Below is a small trained network, with its code and all its weights. Each question gives an input and a class and asks what happens when units are switched off, that is, made to give their printed mean instead of their output.

import numpy as np


def w(rows, s, z=0):
    codes = np.array(rows[::2]) - 128.0
    scale = np.full(codes.shape[1], s)
    scale[-1] = z or s
    return codes * scale


def norm(h):
    return h / np.sqrt((h * h).mean(-1, keepdims=True) + 1e-5)


def f(y):
    return np.maximum(y, 0)


def log_softmax(a):
    a = a - a.max(-1, keepdims=True)
    return a - np.log(np.exp(a).sum(-1, keepdims=True))


def net(x, mask):
    res = np.array(x, float).reshape(1, 2) / 4 @ E
    u = 0
    for l in range(2):
        y = f(norm(res) @ A[l][:, :-1].T + A[l][:, -1])
        res = res + np.where(mask[u : u + 9], y, B[l][:, -1]) @ B[l][:, :-1]
        u += 9
    return log_softmax(norm(res)[-1] @ U[:, :-1].T + U[:, -1])


A, B = {}, {}
E = w([
[1,95,151,65,131],'x0',
[178,68,239,150,115],'x1',
],0.0055)
A[0] = w([
[116,54,203,183,78,21],'L0N1',
[31,75,254,145,117,214],'L0N2',
[150,137,166,75,123,46],'L0N3',
[150,23,155,250,90,71],'L0N4',
[82,172,49,148,69,107],'L0N5',
[113,101,129,87,56,4],'L0N6',
[156,112,169,65,102,45],'L0N7',
[183,225,126,184,77,124],'L0N8',
[68,70,133,90,123,42],'L0N9',
],0.0078,0.0024)
B[0] = w([
[176,114,123,19,203,189],'L0N1',
[151,89,188,36,197,254],'L0N2',
[148,138,117,87,112,137],'L0N3',
[187,93,1,138,33,202],'L0N4',
[225,123,151,190,140,202],'L0N5',
[84,179,75,66,132,139],'L0N6',
[128,129,130,51,161,149],'L0N7',
[29,202,146,193,119,211],'L0N8',
[17,173,167,114,247,182],'L0N9',
],0.0054,0.0068)
A[1] = w([
[229,93,79,163,25,163],'L1N1',
[113,200,38,241,75,234],'L1N2',
[194,241,83,183,138,252],'L1N3',
[40,1,176,7,150,215],'L1N4',
[115,178,77,226,97,227],'L1N5',
[171,135,74,107,161,193],'L1N6',
[83,125,43,168,38,165],'L1N7',
[113,98,138,132,143,200],'L1N8',
[50,121,52,87,142,182],'L1N9',
],0.0077,0.0031)
B[1] = w([
[1,139,98,152,199,202],'L1N1',
[219,142,242,38,22,254],'L1N2',
[51,253,211,81,128,250],'L1N3',
[161,170,52,238,52,245],'L1N4',
[219,194,179,16,49,224],'L1N5',
[134,88,193,51,131,176],'L1N6',
[225,125,228,95,85,173],'L1N7',
[117,90,44,162,136,151],'L1N8',
[91,172,182,173,118,174],'L1N9',
],0.0067,0.0097)
U = w([
[186,91,86,222,29,54],'0',
[38,101,121,60,246,146],'1',
[128,74,135,174,95,2],'2',
[116,74,137,165,79,10],'3',
[36,189,68,234,109,189],'4',
[245,23,76,62,134,203],'5',
[144,229,220,56,46,191],'6',
],0.014,0.0076)

Each question gives the input, the list of numbers given to net, and the class t.
The units are the neurons (one row each of A and B). Each row of codes is followed by its name. A weight is (code - 128) times the scale printed after its matrix; where a second scale follows, it is the last column's (A, B and U).
mask holds one flag per neuron, layer by layer. A switched-off neuron (its flag False) gives its mean, the last column of its row in B, instead of its output. The means were averaged over made-up inputs and are rounded, as every weight is.
A unit's drop is (log p(t) with every unit on - log p(t) with that unit switched off) / (log p(t) with every unit on - log p(t) with every unit switched off).
The circuit of an input: a set's keep is (log p(t) with only the set's units on - log p(t) with every unit switched off) / (log p(t) with every unit on - log p(t) with every unit switched off). Starting from the 12 units with the biggest drops (on a tie, the unit counted first), units are removed one at a time, each time the one whose removal leaves the highest keep (on an exact tie, the one counted first), for as long as the keep stays at least 0.8.
circuit, biggest first: the units of the circuit, biggest drop first
most important unit: the unit with the biggest drop
top k neurons: the k neurons with the biggest drops, biggest first
k most important neurons of layer l: the k neurons of layer l with the biggest drops, biggest first
drop of u: that unit's drop, to one decimal
input [8,8], class 5: top 4 neurons	[L0N2, L1N3, L1N1, L0N8]
input [4,-2], class 4: most important unit	L1N2
input [8,-1], class 4: circuit, biggest first	[L1N4, L1N2]
input [3,1], class 1: 3 most important neurons of layer 0	[L0N2, L0N9, L0N4]
input [-2,3], class 1: top 3 neurons	[L0N1, L1N1, L1N2]
input [-5,8], class 1: top 2 neurons	[L1N4, L1N1]
input [7,2], class 4: 3 most important neurons of layer 1	[L1N2, L1N4, L1N5]
input [5,0], class 4: top 2 neurons	[L1N4, L1N2]
input [7,4], class 1: top 3 neurons	[L0N2, L1N2, L1N5]
input [1,-1], class 4: top 3 neurons	[L1N2, L1N5, L0N4]
input [7,1], class 4: 3 most important neurons of layer 1	[L1N4, L1N2, L1N5]
input [8,3], class 1: circuit, biggest first	[L1N2, L1N5]
input [5,3], class 1: top 3 neurons	[L0N2, L1N2, L0N9]
input [3,-3], class 4: top 2 neurons	[L1N2, L1N5]
input [-1,4], class 5: most important unit	L1N3
input [7,5], class 1: top 4 neurons	[L0N2, L1N2, L0N9, L1N5]
input [4,2], class 1: top 3 neurons	[L0N2, L1N2, L0N9]
input [2,0], class 4: top 2 neurons	[L1N2, L1N4]
input [7,7], class 5: 3 most important neurons of layer 0	[L0N2, L0N8, L0N1]
input [-2,6], class 5: most important unit	L1N3
input [5,7], class 5: top 2 neurons	[L1N3, L0N2]
input [1,6], class 5: drop of L0N5	0.0
input [5,-2], class 4: drop of L1N4	0.1
